Below is a small trained network, with its code and all its weights. Each question gives an input and a target symbol and asks what happens when units are switched off, that is, made to give their printed mean instead of their output.

import numpy as np


def w(rows, s, z=0):
    codes = np.array(rows[::2]) - 128.0
    scale = np.full(codes.shape[1], s)
    scale[-1] = z or s
    return codes * scale


def softmax(a):
    e = np.exp(a - a.max(-1, keepdims=True))
    return e / e.sum(-1, keepdims=True)


def log_softmax(a):
    a = a - a.max(-1, keepdims=True)
    return a - np.log(np.exp(a).sum(-1, keepdims=True))


def net(x, mask):
    ids = ['ΠΦΨΩεζηθλμξστ'.index(c) for c in x.split()]
    T = len(ids)
    res = E[ids] + P[:T]
    u = 0
    for l in range(2):
        r = res
        for j in range(3):
            rows = slice(3 * j, 3 * j + 3)
            q, k, v = (r @ M[l][rows].T for M in (Q, K, V))
            z = softmax(np.where(np.tri(T) > 0, q @ k.T / 3**0.5, -1e9)) @ v
            o = O[l][rows]
            res = res + np.where(mask[u + j], z, o[:, -1]) @ o[:, :-1]
        u += 3
    return log_softmax(res[-1] @ U[:, :-1].T + U[:, -1])


Q, K, V, O = {}, {}, {}, {}
E = w([
[187,122,162],'Π',
[127,195,212],'Φ',
[171,76,74],'Ψ',
[90,142,180],'Ω',
[173,145,179],'ε',
[106,198,186],'ζ',
[108,143,84],'η',
[82,86,215],'θ',
[165,161,187],'λ',
[171,134,134],'μ',
[214,62,113],'ξ',
[78,60,80],'σ',
[1,125,102],'τ',
],0.016)
P = w([
[115,192,2],'0',
[156,114,116],'1',
[124,148,36],'2',
[103,84,206],'3',
[107,104,113],'4',
[80,59,226],'5',
[101,90,100],'6',
[63,59,199],'7',
],0.0082)
Q[0] = w([
[149,81,51],'L0H0',
[196,152,176],'L0H0',
[63,76,177],'L0H0',
[31,182,87],'L0H1',
[160,111,99],'L0H1',
[2,138,125],'L0H1',
[43,183,75],'L0H2',
[37,148,30],'L0H2',
[193,101,92],'L0H2',
],0.009)
K[0] = w([
[164,115,113],'L0H0',
[158,136,81],'L0H0',
[144,134,162],'L0H0',
[195,139,89],'L0H1',
[180,167,159],'L0H1',
[71,117,78],'L0H1',
[96,137,224],'L0H2',
[5,59,47],'L0H2',
[128,124,209],'L0H2',
],0.012)
V[0] = w([
[81,220,130],'L0H0',
[145,162,2],'L0H0',
[159,85,218],'L0H0',
[138,154,179],'L0H1',
[129,101,160],'L0H1',
[169,122,50],'L0H1',
[117,33,117],'L0H2',
[218,142,52],'L0H2',
[71,158,87],'L0H2',
],0.0075)
O[0] = w([
[149,121,94,105],'L0H0',
[104,253,81,147],'L0H0',
[41,138,141,140],'L0H0',
[103,153,124,125],'L0H1',
[113,147,142,125],'L0H1',
[112,107,58,140],'L0H1',
[107,13,255,131],'L0H2',
[173,177,69,248],'L0H2',
[98,143,89,91],'L0H2',
],0.0049,0.0017)
Q[1] = w([
[230,74,2],'L1H0',
[100,235,159],'L1H0',
[15,161,172],'L1H0',
[175,132,105],'L1H1',
[148,181,129],'L1H1',
[83,11,206],'L1H1',
[132,187,108],'L1H2',
[162,166,229],'L1H2',
[182,164,86],'L1H2',
],0.0098)
K[1] = w([
[120,103,125],'L1H0',
[139,222,193],'L1H0',
[21,107,170],'L1H0',
[103,161,83],'L1H1',
[106,135,69],'L1H1',
[178,145,150],'L1H1',
[170,114,47],'L1H2',
[154,128,141],'L1H2',
[152,246,85],'L1H2',
],0.014)
V[1] = w([
[17,121,124],'L1H0',
[214,177,182],'L1H0',
[158,66,10],'L1H0',
[222,164,179],'L1H1',
[145,112,19],'L1H1',
[183,193,124],'L1H1',
[153,104,204],'L1H2',
[15,250,173],'L1H2',
[34,22,119],'L1H2',
],0.012)
O[1] = w([
[98,110,142,108],'L1H0',
[174,124,115,121],'L1H0',
[106,169,165,191],'L1H0',
[60,206,101,220],'L1H1',
[127,63,103,224],'L1H1',
[97,121,130,253],'L1H1',
[168,177,68,97],'L1H2',
[156,251,254,132],'L1H2',
[193,62,128,118],'L1H2',
],0.013,0.005)
U = w([
[113,157,67,228],'Π',
[152,185,149,41],'Φ',
[83,49,136,103],'Ψ',
[162,154,140,128],'Ω',
[117,170,92,254],'ε',
[123,152,192,81],'ζ',
[85,72,219,78],'η',
[220,167,72,29],'θ',
[107,170,114,71],'λ',
[66,129,125,192],'μ',
[141,128,8,115],'ξ',
[143,79,116,231],'σ',
[173,97,193,139],'τ',
],0.011,0.005)

Each question gives the input, a string of symbols that net reads in full, and the target symbol t.
The units are the heads (3 rows each of Q, K, V and O). Each row of codes is followed by its name. A weight is (code - 128) times the scale printed after its matrix; where a second scale follows, it is the last column's (O and U).
mask holds one flag per head, layer by layer. A switched-off head (its flag False) gives its mean, the last column of its rows in O, instead of its output. The means were averaged over made-up inputs and are rounded, as every weight is.
A unit's drop is (log p(t) with every unit on - log p(t) with that unit switched off) / (log p(t) with every unit on - log p(t) with every unit switched off).
The circuit of an input: a set's keep is (log p(t) with only the set's units on - log p(t) with every unit switched off) / (log p(t) with every unit on - log p(t) with every unit switched off). Starting from all 6 units, units are removed one at a time, each time the one whose removal leaves the highest keep (on an exact tie, the one counted first), for as long as the keep stays at least 0.8.
circuit, biggest first: the units of the circuit, biggest drop first
unit that matters most: the unit with the biggest drop
which heads matter: for each layer, one digit per head in row order, 1 if its drop is at least 0.15 and else 0, layers parted by /
input ξ ξ η ε, target ξ: which heads matter	000 / 001
input Ψ ε μ, target Ψ: circuit, biggest first	[L1H2; L1H1; L0H1]
input Ψ Π ξ, target Ψ: circuit, biggest first	[L1H2; L1H1; L0H0]
input τ ξ σ ξ μ ξ, target ξ: circuit, biggest first	[L1H2; L0H2]
input η ε ζ ε τ ξ ξ ζ, target ξ: which heads matter	000 / 001
input ζ ζ ξ Ω ξ σ ξ ζ, target σ: circuit, biggest first	[L1H2; L0H0; L0H2]
input Φ λ θ ξ Π Φ, target ξ: circuit, biggest first	[L1H2; L1H0]
input ε Φ Ω Π ζ ε ζ θ, target τ: which heads matter	100 / 001
input μ ζ Π, target μ: circuit, biggest first	[L1H2; L0H2; L0H0]
input Ω ζ τ ξ τ μ σ, target η: unit that matters most	L1H0
input ξ ξ ε σ, target Ψ: circuit, biggest first	[L1H2; L1H0]
input ε Φ σ θ τ τ ε, target τ: circuit, biggest first	[L1H1; L1H2]
input ζ λ Ψ, target ζ: circuit, biggest first	[L1H2; L0H2]
input Φ θ μ, target Φ: circuit, biggest first	[L1H2; L0H2]
input ξ σ ξ τ, target η: which heads matter	000 / 101
input Ψ Π Π, target Ψ: circuit, biggest first	[L1H2; L1H1; L0H0]
input σ η Ω, target Ψ: unit that matters most	L1H1
input Ψ Φ ε, target Ψ: which heads matter	110 / 011
input η λ ζ, target η: circuit, biggest first	[L1H2; L1H1; L0H2]
input ζ τ σ λ, target τ: unit that matters most	L1H1
input ζ σ Ψ, target ζ: which heads matter	001 / 001
input ξ λ ε τ μ η, target η: which heads matter	001 / 101
input Φ τ σ Φ, target τ: which heads matter	001 / 111
